a =
[[125 108 120 151 128 129 120 112]
 [143 111 120 142 129 131 110 112]
 [125 155 139  99 127 126 143 150]]
Rows and columns are counted from 0.
row 0 col 0 -> 125
row 1 col 1 -> 111
row 0 col 1 -> 108
row 2 col 6 -> 143
row 1 col 4 -> 129
row 2 col 4 -> 127
row 1 col 7 -> 112
row 2 col 1 -> 155

B =
[[150 153 125 115 108 130 113 130 136 126 130 112 116]
 [130 127 119 150 130 124 119 129 135 132 137 150 126]
 [102 129 152 109 121 111 124 144 147 119 114 106 127]
 [146 130 123 125 122 133 152 120 142 141 146 150 138]
 [136 124 115 141 127 117 125 143 121 134 109 142 108]]
B[0, 0] = 150
B[-2] = [146, 130, 123, 125, 122, 133, 152, 120, 142, 141, 146, 150, 138]
B[1, 4] = 130
B[0, -11] = 125
B[4, -4] = 134
B[:, -11] = [125, 119, 152, 123, 115]
B[1] = [130, 127, 119, 150, 130, 124, 119, 129, 135, 132, 137, 150, 126]
B[1, 10] = 137
B[4, 1] = 124
B[0, -5] = 136
B[-1, 8] = 121
B[:, 6] = [113, 119, 124, 152, 125]
B[0, 4] = 108
B[-4, 9] = 132
B[-3, -11] = 152
B[-2, -7] = 152
B[4] = [136, 124, 115, 141, 127, 117, 125, 143, 121, 134, 109, 142, 108]
B[1, -1] = 126
B[-1, -11] = 115
B[2, 9] = 119
B[-3, 7] = 144
B[2] = [102, 129, 152, 109, 121, 111, 124, 144, 147, 119, 114, 106, 127]
B[-3, -3] = 114

arr =
[[132 128 134 126 131 129 131 125 125 127 131 121 140]
 [119 136 130 134 150 128 139 131 136 121 130 124 127]
 [126 124 124 116 130 122 123 124 138 128 129 118 132]
 [132 123 132 121 118 126 126 130 124 126 132 126 125]
 [134 121 131 133 145 127 118 134 128 126 126 124 121]
 [125 123 127 127 112 127 128 123 121 127 133 133 118]
 [131 124 118 125 124 131 125 127 120 128 129 131 127]
 [128 128 127 123 127 124 122 128 125 128 135 129 124]
 [133 123 122 122 135 125 127 123 130 130 131 124 127]
 [127 126 133 122 111 129 127 131 127 123 130 124 134]
 [128 135 132 121 104 121 130 125 130 129 126 127 149]
 [130 122 129 124 120 128 126 137 134 132 131 141 142]
 [126 131 126 131 123 141 130 124 125 128 135 139 142]
 [126 126 127 129 122 121 119 119 131 132 127 125 118]
 [134 119 123 129 104 122 123 125 122 125 133 127 139]]
Indices start at 0.
row 0 col 0 -> 132
row 10 col 12 -> 149
row 13 col 7 -> 119
row 8 col 7 -> 123
row 7 col 10 -> 135
row 4 col 4 -> 145
row 1 col 4 -> 150
row 4 col 12 -> 121
row 9 col 8 -> 127
row 9 col 0 -> 127
row 1 col 12 -> 127
row 13 col 3 -> 129
row 11 col 10 -> 131
row 14 col 6 -> 123
row 2 col 2 -> 124
row 1 col 9 -> 121
row 5 col 2 -> 127
row 12 col 6 -> 130
row 9 col 7 -> 131
row 5 col 5 -> 127
row 4 col 8 -> 128
row 10 col 10 -> 126
row 11 col 4 -> 120
row 11 col 12 -> 142
row 5 col 0 -> 125
row 2 col 3 -> 116
row 12 col 12 -> 142
row 10 col 8 -> 130
row 13 col 0 -> 126
row 0 col 3 -> 126
row 12 col 7 -> 124
row 1 col 10 -> 130
row 9 col 10 -> 130
row 14 col 1 -> 119
row 7 col 3 -> 123
row 3 col 10 -> 132
row 3 col 2 -> 132
row 13 col 2 -> 127

grid = [[127, 143, 124, 123, 133, 127, 126, 137, 135, 121, 106], [125, 138, 126, 126, 129, 126, 130, 133, 128, 123, 114], [125, 141, 125, 125, 130, 127, 128, 136, 131, 121, 109], [125, 135, 127, 127, 128, 126, 130, 131, 128, 124, 118], [125, 136, 127, 126, 128, 125, 130, 132, 128, 123, 116], [129, 143, 124, 122, 135, 127, 124, 136, 137, 122, 106], [126, 142, 125, 124, 131, 127, 127, 137, 132, 121, 108], [125, 139, 126, 126, 129, 126, 129, 134, 129, 122, 112], [131, 142, 124, 122, 136, 127, 122, 133, 139, 124, 107], [125, 137, 127, 126, 129, 126, 130, 132, 128, 123, 115], [125, 140, 126, 125, 130, 126, 129, 135, 129, 122, 111], [125, 136, 127, 126, 128, 125, 130, 131, 128, 124, 117]]
Rows and columns are counted from 0.
row 0 col 0: 127
row 7 col 4: 129
row 4 col 3: 126
row 5 col 5: 127
row 6 col 9: 121
row 8 col 1: 142
row 4 col 7: 132
row 10 col 6: 129
row 8 col 0: 131
row 8 col 6: 122
row 0 col 2: 124
row 4 col 10: 116
row 6 col 2: 125
row 3 col 7: 131
row 1 col 4: 129
row 1 col 1: 138
row 0 col 7: 137
row 11 col 8: 128
row 9 col 9: 123
row 4 col 6: 130
row 3 col 5: 126
row 1 col 6: 130
row 0 col 3: 123
row 0 col 5: 127
row 11 col 5: 125
row 5 col 9: 122
row 5 col 8: 137
row 8 col 5: 127
row 5 col 0: 129
row 3 col 9: 124
row 1 col 3: 126
row 6 col 4: 131
row 10 col 1: 140
row 8 col 10: 107
